Below is a small trained network, with its code and all its weights. Each question gives an input and a class and asks what happens when units are switched off, that is, made to give their printed mean instead of their output.

import numpy as np


def w(rows, s, z=0):
    codes = np.array(rows[::2]) - 128.0
    scale = np.full(codes.shape[1], s)
    scale[-1] = z or s
    return codes * scale


def f(y):
    return np.maximum(y, 0)


def log_softmax(a):
    a = a - a.max(-1, keepdims=True)
    return a - np.log(np.exp(a).sum(-1, keepdims=True))


def net(x, mask):
    res = np.array(x, float).reshape(1, 8) / 4 @ E
    y = f(res @ A[0][:, :-1].T + A[0][:, -1])
    res = res + np.where(mask, y, B[0][:, -1]) @ B[0][:, :-1]
    return log_softmax(res[-1] @ U[:, :-1].T + U[:, -1])


A, B = {}, {}
E = w([
[113,74,106,134],'x0',
[87,150,166,2],'x1',
[90,214,87,79],'x2',
[51,172,27,198],'x3',
[91,137,201,230],'x4',
[69,52,66,123],'x5',
[200,223,92,41],'x6',
[99,102,199,102],'x7',
],0.0067)
A[0] = w([
[123,126,115,107,36],'neuron 1',
[226,127,95,68,140],'neuron 2',
[218,158,172,173,254],'neuron 3',
[140,129,103,30,117],'neuron 4',
[204,51,139,124,218],'neuron 5',
[135,202,168,133,67],'neuron 6',
[123,216,141,68,208],'neuron 7',
[92,156,188,125,234],'neuron 8',
[167,70,130,108,71],'neuron 9',
[188,150,77,246,204],'neuron 10',
[244,235,102,98,233],'neuron 11',
[71,183,156,99,88],'neuron 12',
],0.011,0.0041)
B[0] = w([
[145,118,146,141,132],'neuron 1',
[178,130,97,151,209],'neuron 2',
[115,146,89,167,214],'neuron 3',
[130,147,97,105,202],'neuron 4',
[160,79,106,176,212],'neuron 5',
[108,120,136,140,158],'neuron 6',
[118,174,97,157,214],'neuron 7',
[63,121,117,129,185],'neuron 8',
[210,94,138,138,159],'neuron 9',
[10,101,75,150,248],'neuron 10',
[129,122,72,142,254],'neuron 11',
[150,150,120,109,159],'neuron 12',
],0.012,0.0099)
U = w([
[141,174,173,122,1],'0',
[65,252,147,189,195],'1',
[144,159,41,118,169],'2',
[50,68,62,153,165],'3',
[132,138,159,72,17],'4',
[42,92,162,52,181],'5',
[167,49,127,129,167],'6',
],0.012,0.0058)

Each question gives the input, the list of numbers given to net, and the class t.
The units are the neurons (one row each of A and B). Each row of codes is followed by its name. A weight is (code - 128) times the scale printed after its matrix; where a second scale follows, it is the last column's (A, B and U).
mask holds one flag per neuron, in row order. A switched-off neuron (its flag False) gives its mean, the last column of its row in B, instead of its output. The means were averaged over made-up inputs and are rounded, as every weight is.
A unit's drop is (log p(t) with every unit on - log p(t) with that unit switched off) / (log p(t) with every unit on - log p(t) with every unit switched off).
The circuit of an input: a set's keep is (log p(t) with only the set's units on - log p(t) with every unit switched off) / (log p(t) with every unit on - log p(t) with every unit switched off). Starting from all 12 units, units are removed one at a time, each time the one whose removal leaves the highest keep (on an exact tie, the one counted first), for as long as the keep stays at least 0.8.
units of the circuit, in order: the units of the circuit, biggest drop first
unit that matters most: the unit with the biggest drop
top k neurons: the k neurons with the biggest drops, biggest first
drop when u is switched off: that unit's drop, to one decimal
input [-3,-6,-1,-8,6,-5,7,7], class 3: top 2 neurons -> (neuron 11; neuron 5)
input [8,-2,-8,-6,-2,-2,-2,-5], class 6: unit that matters most -> neuron 9
input [-3,4,-5,-3,-8,7,-8,-2], class 6: units of the circuit, in order -> (neuron 10; neuron 9)
input [3,7,-2,-7,6,-5,1,8], class 1: units of the circuit, in order -> (neuron 7; neuron 3)
input [3,4,-1,-6,4,8,-1,3], class 6: top 3 neurons -> (neuron 10; neuron 9; neuron 5)
input [7,7,-8,5,-4,6,5,-7], class 2: top 2 neurons -> (neuron 10; neuron 4)
input [5,-7,1,-6,2,6,-3,6], class 6: top 2 neurons -> (neuron 10; neuron 9)
input [2,-1,6,1,-2,3,-3,2], class 5: drop when neuron 11 is switched off -> 0.2
input [0,-2,2,1,-2,8,5,2], class 2: drop when neuron 10 is switched off -> 0.6
input [3,-7,6,6,-3,3,5,-7], class 3: drop when neuron 10 is switched off -> 1.3
input [-8,4,-1,-5,-5,4,-7,-2], class 6: drop when neuron 10 is switched off -> 0.4
